Below is a small trained network, with its code and all its weights. Each question gives an input and a class and asks what happens when units are switched off, that is, made to give their printed mean instead of their output.

import numpy as np


def w(rows, s, z=0):
    codes = np.array(rows[::2]) - 128.0
    scale = np.full(codes.shape[1], s)
    scale[-1] = z or s
    return codes * scale


def f(y):
    return y / 2 * (1 + np.tanh(0.7978845608 * (y + 0.044715 * y**3)))


def log_softmax(a):
    a = a - a.max(-1, keepdims=True)
    return a - np.log(np.exp(a).sum(-1, keepdims=True))


def net(x, mask):
    res = np.array(x, float).reshape(1, 3) / 4 @ E
    y = f(res @ A[0][:, :-1].T + A[0][:, -1])
    res = res + np.where(mask, y, B[0][:, -1]) @ B[0][:, :-1]
    return log_softmax(res[-1] @ U[:, :-1].T + U[:, -1])


A, B = {}, {}
E = w([
[46,182,119,70],'x0',
[157,253,111,112],'x1',
[82,127,147,239],'x2',
],0.014)
A[0] = w([
[111,29,119,74,243],'neuron 1',
[135,122,118,141,59],'neuron 2',
[215,133,129,111,254],'neuron 3',
[30,165,117,60,186],'neuron 4',
[138,206,127,189,146],'neuron 5',
[159,79,133,198,213],'neuron 6',
[4,104,136,151,148],'neuron 7',
[99,171,121,217,87],'neuron 8',
],0.02,0.0052)
B[0] = w([
[158,58,231,111,232],'neuron 1',
[118,144,128,124,128],'neuron 2',
[222,150,47,107,203],'neuron 3',
[24,171,164,36,251],'neuron 4',
[184,89,135,46,221],'neuron 5',
[162,171,163,255,232],'neuron 6',
[34,24,55,178,225],'neuron 7',
[141,90,225,132,216],'neuron 8',
],0.026,0.019)
U = w([
[206,98,177,116,234],'0',
[79,109,218,72,200],'1',
[113,158,173,193,48],'2',
[55,70,33,145,100],'3',
[179,191,2,85,128],'4',
[91,251,100,49,2],'5',
],0.0093,0.0038)

Each question gives the input, the list of numbers given to net, and the class t.
The units are the neurons (one row each of A and B). Each row of codes is followed by its name. A weight is (code - 128) times the scale printed after its matrix; where a second scale follows, it is the last column's (A, B and U).
mask holds one flag per neuron, in row order. A switched-off neuron (its flag False) gives its mean, the last column of its row in B, instead of its output. The means were averaged over made-up inputs and are rounded, as every weight is.
A unit's drop is (log p(t) with every unit on - log p(t) with that unit switched off) / (log p(t) with every unit on - log p(t) with every unit switched off).
The circuit of an input: a set's keep is (log p(t) with only the set's units on - log p(t) with every unit switched off) / (log p(t) with every unit on - log p(t) with every unit switched off). Starting from all 8 units, units are removed one at a time, each time the one whose removal leaves the highest keep (on an exact tie, the one counted first), for as long as the keep stays at least 0.8.
units of the circuit, in order: the units of the circuit, biggest drop first
most important unit: the unit with the biggest drop
top k neurons: the k neurons with the biggest drops, biggest first
drop when u is switched off: that unit's drop, to one decimal
input [0,-2,-6], class 0: most important unit	neuron 4
input [3,0,2], class 3: top 2 neurons	[neuron 1; neuron 7]
input [-6,1,-4], class 4: units of the circuit, in order	[neuron 3; neuron 8]
input [-7,-5,1], class 2: top 2 neurons	[neuron 6; neuron 5]
input [3,-3,1], class 3: top 2 neurons	[neuron 7; neuron 8]
input [7,8,0], class 5: top 3 neurons	[neuron 1; neuron 4; neuron 7]
input [1,1,0], class 5: top 3 neurons	[neuron 1; neuron 7; neuron 8]
input [8,6,0], class 5: top 3 neurons	[neuron 1; neuron 4; neuron 8]
input [-7,-8,0], class 0: top 2 neurons	[neuron 1; neuron 4]
input [-7,1,-6], class 4: top 2 neurons	[neuron 3; neuron 8]
input [7,-1,8], class 3: top 2 neurons	[neuron 7; neuron 1]
input [0,-1,-5], class 0: top 2 neurons	[neuron 4; neuron 3]
input [0,5,4], class 0: top 2 neurons	[neuron 4; neuron 5]
input [-8,-8,3], class 2: units of the circuit, in order	[neuron 6]
input [3,-7,1], class 3: top 2 neurons	[neuron 7; neuron 8]
input [0,-8,-3], class 0: top 2 neurons	[neuron 4; neuron 1]
input [4,-2,3], class 3: drop when neuron 7 is switched off	0.7
input [0,6,0], class 4: drop when neuron 4 is switched off	0.1
input [2,8,-4], class 5: drop when neuron 4 is switched off	0.3
input [-8,-7,-2], class 0: most important unit	neuron 1
input [8,6,-2], class 5: drop when neuron 2 is switched off	0.0
